Below is a small trained network, with its code and all its weights. Each question gives an input and a target symbol and asks what happens when units are switched off, that is, made to give their printed mean instead of their output.

import numpy as np


def w(rows, s, z=0):
    codes = np.array(rows[::2]) - 128.0
    scale = np.full(codes.shape[1], s)
    scale[-1] = z or s
    return codes * scale


def f(y):
    return y / 2 * (1 + np.tanh(0.7978845608 * (y + 0.044715 * y**3)))


def softmax(a):
    e = np.exp(a - a.max(-1, keepdims=True))
    return e / e.sum(-1, keepdims=True)


def log_softmax(a):
    a = a - a.max(-1, keepdims=True)
    return a - np.log(np.exp(a).sum(-1, keepdims=True))


def net(x, mask):
    ids = ['αγεμξστφψω'.index(c) for c in x.split()]
    T = len(ids)
    res = E[ids] + P[:T]
    u = 0
    for l in range(2):
        r = res
        for j in range(3):
            rows = slice(3 * j, 3 * j + 3)
            q, k, v = (r @ M[l][rows].T for M in (Q, K, V))
            z = softmax(np.where(np.tri(T) > 0, q @ k.T / 3**0.5, -1e9)) @ v
            o = O[l][rows]
            res = res + np.where(mask[u + j], z, o[:, -1]) @ o[:, :-1]
        u += 3
        y = f(res @ A[l][:, :-1].T + A[l][:, -1])
        res = res + np.where(mask[u : u + 8], y, B[l][:, -1]) @ B[l][:, :-1]
        u += 8
    return log_softmax(res[-1] @ U[:, :-1].T + U[:, -1])


Q, K, V, O, A, B = {}, {}, {}, {}, {}, {}
E = w([
[185,97,151,223,137],'α',
[203,139,132,55,149],'γ',
[167,102,172,131,142],'ε',
[170,87,119,96,64],'μ',
[162,134,136,161,212],'ξ',
[141,109,131,95,151],'σ',
[148,128,80,157,218],'τ',
[166,139,50,40,98],'φ',
[113,98,64,58,55],'ψ',
[82,121,6,77,185],'ω',
],0.016)
P = w([
[108,137,150,124,142],'0',
[134,219,44,205,129],'1',
[130,69,147,89,155],'2',
[66,212,165,112,152],'3',
[172,194,85,106,210],'4',
[158,7,131,81,158],'5',
],0.017)
Q[0] = w([
[220,43,97,184,111],'L0H0',
[219,99,70,101,112],'L0H0',
[64,203,201,124,82],'L0H0',
[161,123,132,120,115],'L0H1',
[105,86,134,104,75],'L0H1',
[92,115,127,82,130],'L0H1',
[123,183,171,153,121],'L0H2',
[120,149,150,154,103],'L0H2',
[6,211,115,93,145],'L0H2',
],0.016)
K[0] = w([
[219,73,149,116,157],'L0H0',
[159,3,148,134,151],'L0H0',
[68,246,125,165,100],'L0H0',
[223,126,116,138,117],'L0H1',
[132,101,128,134,112],'L0H1',
[138,83,103,101,139],'L0H1',
[113,203,118,206,102],'L0H2',
[135,148,174,109,82],'L0H2',
[54,195,96,104,118],'L0H2',
],0.016)
V[0] = w([
[228,138,243,132,6],'L0H0',
[57,56,19,135,2],'L0H0',
[93,95,96,23,159],'L0H0',
[129,231,143,122,95],'L0H1',
[98,172,58,132,141],'L0H1',
[82,171,153,135,151],'L0H1',
[63,30,155,191,119],'L0H2',
[208,130,156,222,160],'L0H2',
[112,131,79,149,187],'L0H2',
],0.0084)
O[0] = w([
[235,100,208,168,1,42],'L0H0',
[72,204,190,165,138,117],'L0H0',
[85,157,168,68,119,254],'L0H0',
[110,84,73,221,199,111],'L0H1',
[160,150,111,189,51,182],'L0H1',
[135,65,202,171,111,107],'L0H1',
[65,125,153,144,101,58],'L0H2',
[129,113,3,114,113,126],'L0H2',
[137,120,122,125,103,193],'L0H2',
],0.0077,0.0064)
A[0] = w([
[122,154,71,223,89,254],'L0N0',
[203,147,105,63,102,116],'L0N1',
[92,169,86,140,83,125],'L0N2',
[66,165,123,151,141,8],'L0N3',
[155,170,157,169,124,69],'L0N4',
[164,230,98,104,227,16],'L0N5',
[61,172,79,139,19,117],'L0N6',
[118,2,143,207,219,55],'L0N7',
],0.0085,0.0069)
B[0] = w([
[137,170,141,46,139,226],'L0N0',
[163,184,77,205,184,205],'L0N1',
[161,76,146,218,173,152],'L0N2',
[140,95,50,177,2,146],'L0N3',
[111,163,75,126,47,125],'L0N4',
[103,98,143,119,57,254],'L0N5',
[157,120,121,136,154,150],'L0N6',
[144,177,114,59,48,164],'L0N7',
],0.0073,0.0096)
Q[1] = w([
[184,167,93,104,104],'L1H0',
[75,151,176,203,30],'L1H0',
[131,71,128,194,80],'L1H0',
[107,105,126,150,81],'L1H1',
[76,119,74,99,110],'L1H1',
[169,100,149,137,166],'L1H1',
[84,247,88,94,120],'L1H2',
[137,88,100,138,120],'L1H2',
[44,56,142,197,83],'L1H2',
],0.014)
K[1] = w([
[145,97,152,73,63],'L1H0',
[115,165,151,192,106],'L1H0',
[147,117,57,183,78],'L1H0',
[96,113,60,197,118],'L1H1',
[95,174,129,116,161],'L1H1',
[173,25,113,117,146],'L1H1',
[94,193,108,58,101],'L1H2',
[107,88,103,147,132],'L1H2',
[75,204,104,253,150],'L1H2',
],0.012)
V[1] = w([
[200,118,98,128,67],'L1H0',
[154,170,177,52,120],'L1H0',
[105,146,105,92,14],'L1H0',
[108,126,152,116,148],'L1H1',
[134,57,116,142,45],'L1H1',
[115,164,89,158,104],'L1H1',
[188,130,202,186,127],'L1H2',
[146,7,156,107,162],'L1H2',
[35,111,162,165,86],'L1H2',
],0.011)
O[1] = w([
[169,111,104,59,146,92],'L1H0',
[139,148,152,205,135,252],'L1H0',
[144,218,108,75,40,166],'L1H0',
[140,145,143,187,108,152],'L1H1',
[125,93,100,106,52,53],'L1H1',
[145,136,108,71,149,104],'L1H1',
[193,118,235,166,81,13],'L1H2',
[102,2,100,160,67,144],'L1H2',
[79,138,65,162,64,79],'L1H2',
],0.0084,0.012)
A[1] = w([
[104,194,141,44,150,64],'L1N0',
[87,213,119,76,57,72],'L1N1',
[1,169,72,117,160,2],'L1N2',
[60,215,144,198,131,29],'L1N3',
[107,135,150,54,153,111],'L1N4',
[104,101,105,29,34,123],'L1N5',
[199,82,149,97,207,55],'L1N6',
[159,153,67,209,117,208],'L1N7',
],0.0086,0.0067)
B[1] = w([
[117,59,157,159,105,189],'L1N0',
[59,68,123,178,157,203],'L1N1',
[222,129,213,61,120,253],'L1N2',
[169,139,7,149,78,230],'L1N3',
[123,99,107,161,123,155],'L1N4',
[122,214,136,170,154,168],'L1N5',
[117,143,103,203,37,192],'L1N6',
[51,64,255,87,108,188],'L1N7',
],0.0077,0.022)
U = w([
[224,180,101,104,71,1],'α',
[207,132,131,190,142,23],'γ',
[150,50,151,123,45,108],'ε',
[161,165,254,107,85,129],'μ',
[137,102,35,160,139,78],'ξ',
[72,91,187,161,163,238],'σ',
[156,130,170,84,157,218],'τ',
[164,239,156,158,206,152],'φ',
[111,162,118,175,81,170],'ψ',
[92,111,141,62,44,85],'ω',
],0.0075,0.0046)

Each question gives the input, a string of symbols that net reads in full, and the target symbol t.
The units are the heads (3 rows each of Q, K, V and O) and the neurons (one row each of A and B). Each row of codes is followed by its name. A weight is (code - 128) times the scale printed after its matrix; where a second scale follows, it is the last column's (O, A, B and U).
mask holds one flag per unit, layer by layer, with each layer's heads first. A switched-off unit (its flag False) gives its mean, the last column of its rows in O or B, instead of its output. The means were averaged over made-up inputs and are rounded, as every weight is.
A unit's drop is (log p(t) with every unit on - log p(t) with that unit switched off) / (log p(t) with every unit on - log p(t) with every unit switched off).
The circuit of an input: a set's keep is (log p(t) with only the set's units on - log p(t) with every unit switched off) / (log p(t) with every unit on - log p(t) with every unit switched off). Starting from the 12 units with the biggest drops (on a tie, the unit counted first), units are removed one at a time, each time the one whose removal leaves the highest keep (on an exact tie, the one counted first), for as long as the keep stays at least 0.8.
units of the circuit, in order: the units of the circuit, biggest drop first
unit that matters most: the unit with the biggest drop
k most important neurons: the k neurons with the biggest drops, biggest first
k most important neurons of layer l: the k neurons of layer l with the biggest drops, biggest first
heads that matter: for each layer, one digit per head in row order, 1 if its drop is at least 0.15 and else 0, layers parted by /
input ξ ω τ μ, target ω: 4 most important neurons => (L1N2, L1N1, L0N3, L0N5)
input φ σ τ α, target τ: heads that matter => 100 / 001
input τ ε σ φ ω, target σ: most important neuron of layer 0 => (L0N1)
input ε ω ξ τ, target ω: 3 most important neurons => (L1N2, L0N5, L0N3)
input μ α γ μ τ, target γ: heads that matter => 100 / 101
input ψ α γ α, target γ: heads that matter => 101 / 101
input ω γ μ φ τ, target μ: units of the circuit, in order => (L0H0, L1H2)
input τ φ φ α, target φ: units of the circuit, in order => (L1H2, L0N0)
input ω γ ξ τ φ, target ξ: units of the circuit, in order => (L0H0, L1N2)
input ψ ε σ, target σ: units of the circuit, in order => (L1N3, L1N2)
input γ ψ α ξ ω, target α: units of the circuit, in order => (L0H0, L1H0)
input α α ε, target ε: heads that matter => 110 / 001
input ψ ξ τ σ ε, target τ: 2 most important neurons => (L1N2, L1N3)
input ω φ ω ε τ, target ω: 3 most important neurons of layer 0 => (L0N5, L0N2, L0N3)
input τ ξ ψ γ α, target ψ: 2 most important neurons of layer 1 => (L1N3, L1N7)
input ε σ τ α ψ, target τ: 3 most important neurons => (L1N2, L1N3, L1N6)
input ξ ξ ξ ξ, target ξ: units of the circuit, in order => (L0H0, L0H2)
input ψ τ α φ γ, target α: unit that matters most => L0H0
input ε ω μ, target μ: units of the circuit, in order => (L0H0, L1N3)
input α ψ ψ φ, target ψ: unit that matters most => L1N3
input ψ φ ε, target ε: units of the circuit, in order => (L0H0, L1H2)
input γ γ τ ψ ε μ, target μ: heads that matter => 110 / 001
input τ ξ ω ξ α, target ω: 4 most important neurons => (L1N2, L1N7, L0N5, L0N3)
input φ σ γ τ α, target γ: 3 most important neurons => (L0N1, L1N6, L0N5)
input ω σ ξ ψ ψ, target ξ: heads that matter => 100 / 101
input ε α γ α α γ, target γ: 4 most important neurons => (L0N1, L1N6, L0N5, L1N7)
input ω ξ ω σ ψ, target ω: unit that matters most => L1N2
input α τ μ ω α, target μ: 2 most important neurons of layer 0 => (L0N0, L0N5)
input ψ ξ γ ψ ψ, target γ: 2 most important neurons => (L0N1, L1N6)
